Below is a small trained network, with its code and all its weights. Each question gives an input and a class and asks what happens when units are switched off, that is, made to give their printed mean instead of their output.

import numpy as np


def w(rows, s, z=0):
    codes = np.array(rows[::2]) - 128.0
    scale = np.full(codes.shape[1], s)
    scale[-1] = z or s
    return codes * scale


def f(y):
    return y / 2 * (1 + np.tanh(0.7978845608 * (y + 0.044715 * y**3)))


def log_softmax(a):
    a = a - a.max(-1, keepdims=True)
    return a - np.log(np.exp(a).sum(-1, keepdims=True))


def net(x, mask):
    res = np.array(x, float).reshape(1, 4) / 4 @ E
    y = f(res @ A[0][:, :-1].T + A[0][:, -1])
    res = res + np.where(mask, y, B[0][:, -1]) @ B[0][:, :-1]
    return log_softmax(res[-1] @ U[:, :-1].T + U[:, -1])


A, B = {}, {}
E = w([
[90,164,145,124,25,79,111,55,169,153],'x0',
[209,130,98,120,112,107,104,112,175,8],'x1',
[110,128,132,126,124,118,141,142,135,114],'x2',
[155,117,126,136,151,161,75,168,242,171],'x3',
],0.013)
A[0] = w([
[175,131,136,118,102,145,169,124,156,104,74],'n0',
[122,99,158,133,126,86,117,101,68,111,88],'n1',
[111,140,131,129,144,161,119,168,188,172,71],'n2',
[114,152,138,120,31,126,124,52,182,163,177],'n3',
[129,123,109,111,96,114,131,120,136,146,168],'n4',
[107,146,139,129,137,108,121,155,121,155,57],'n5',
[187,143,122,129,104,138,101,94,169,33,19],'n6',
[155,108,120,125,141,134,125,115,152,66,87],'n7',
[143,109,154,110,137,121,99,138,163,148,68],'n8',
[50,124,134,125,137,148,145,166,112,253,17],'n9',
[113,95,144,131,30,105,112,101,151,158,172],'n10',
[124,129,145,152,163,144,134,124,124,109,149],'n11',
[116,145,124,117,97,143,137,99,30,79,19],'n12',
[132,120,117,138,136,125,109,127,155,143,7],'n13',
[158,118,127,117,208,154,139,191,90,113,218],'n14',
[151,126,128,128,122,116,128,134,148,104,64],'n15',
[145,117,129,110,193,122,135,184,119,137,131],'n16',
[101,144,135,137,123,126,139,111,50,128,2],'n17',
[134,123,135,142,155,131,111,143,244,171,26],'n18',
[140,141,127,115,146,123,131,155,179,171,33],'n19',
[91,144,139,140,68,127,125,100,168,145,163],'n20',
[136,114,133,140,211,139,117,187,98,108,193],'n21',
],0.015,0.0018)
B[0] = w([
[151,121,140,135,113,114,99,124,136,148,158],'n0',
[134,93,104,121,92,162,147,145,116,129,174],'n1',
[133,84,105,123,69,154,155,123,105,128,184],'n2',
[109,170,124,130,229,171,148,144,137,104,253],'n3',
[114,138,123,128,158,146,128,132,106,147,153],'n4',
[149,116,141,137,126,117,110,122,122,128,151],'n5',
[126,98,173,129,112,39,76,120,116,137,227],'n6',
[125,116,158,123,119,76,105,123,116,140,179],'n7',
[104,137,133,114,80,139,169,132,126,112,157],'n8',
[150,103,189,124,119,2,50,112,128,113,253],'n9',
[120,161,110,139,186,153,127,127,159,132,218],'n10',
[104,146,125,111,139,144,121,123,140,126,142],'n11',
[137,111,107,122,41,164,174,140,140,141,205],'n12',
[124,119,112,117,112,119,147,138,138,132,143],'n13',
[116,164,117,133,204,169,125,117,148,137,206],'n14',
[144,112,146,130,121,118,121,109,107,124,152],'n15',
[112,175,111,130,166,157,125,118,122,143,178],'n16',
[145,97,109,125,56,139,151,127,124,120,187],'n17',
[139,101,93,125,40,165,179,135,100,124,210],'n18',
[145,121,120,123,76,141,162,135,132,123,165],'n19',
[123,152,112,136,180,169,111,126,124,149,203],'n20',
[109,163,123,142,194,152,139,141,151,114,196],'n21',
],0.021,0.02)
U = w([
[61,216,93,164,238,214,109,139,185,130,254],'0',
[128,82,218,139,109,27,13,103,137,130,34],'1',
[117,69,44,106,1,216,215,167,127,123,80],'2',
],0.0091,0.0013)

Each question gives the input, the list of numbers given to net, and the class t.
The units are the neurons (one row each of A and B). Each row of codes is followed by its name. A weight is (code - 128) times the scale printed after its matrix; where a second scale follows, it is the last column's (A, B and U).
mask holds one flag per neuron, in row order. A switched-off neuron (its flag False) gives its mean, the last column of its row in B, instead of its output. The means were averaged over made-up inputs and are rounded, as every weight is.
A unit's drop is (log p(t) with every unit on - log p(t) with that unit switched off) / (log p(t) with every unit on - log p(t) with every unit switched off).
most important unit: the unit with the biggest drop
top k neurons: the k neurons with the biggest drops, biggest first
drop when u is switched off: that unit's drop, to one decimal
input [8,7,1,7], class 0: most important unit -> n3
input [-4,-2,1,-5], class 2: top 3 neurons -> [n3; n12; n17]
input [5,3,3,-5], class 0: top 3 neurons -> [n3; n18; n10]
input [-6,-7,-2,-8], class 2: top 2 neurons -> [n12; n17]
input [7,-7,7,-3], class 0: top 4 neurons -> [n3; n10; n6; n20]
input [-7,8,-6,5], class 1: top 3 neurons -> [n6; n7; n3]
input [7,7,8,0], class 0: top 4 neurons -> [n3; n9; n10; n20]
input [-1,-2,-1,2], class 1: top 2 neurons -> [n3; n12]
input [-7,-1,1,8], class 2: top 4 neurons -> [n18; n2; n3; n19]
input [-6,7,-6,-8], class 2: top 4 neurons -> [n12; n9; n1; n3]
input [-6,-8,3,1], class 1: top 2 neurons -> [n9; n3]
input [-3,7,-6,7], class 1: top 3 neurons -> [n6; n7; n12]
input [6,-5,-2,-3], class 0: drop when n3 is switched off -> 3.0
input [-5,8,-6,4], class 1: most important unit -> n6
input [3,-8,3,3], class 1: drop when n9 is switched off -> 5.1
input [5,3,7,8], class 2: drop when n18 is switched off -> 1.4
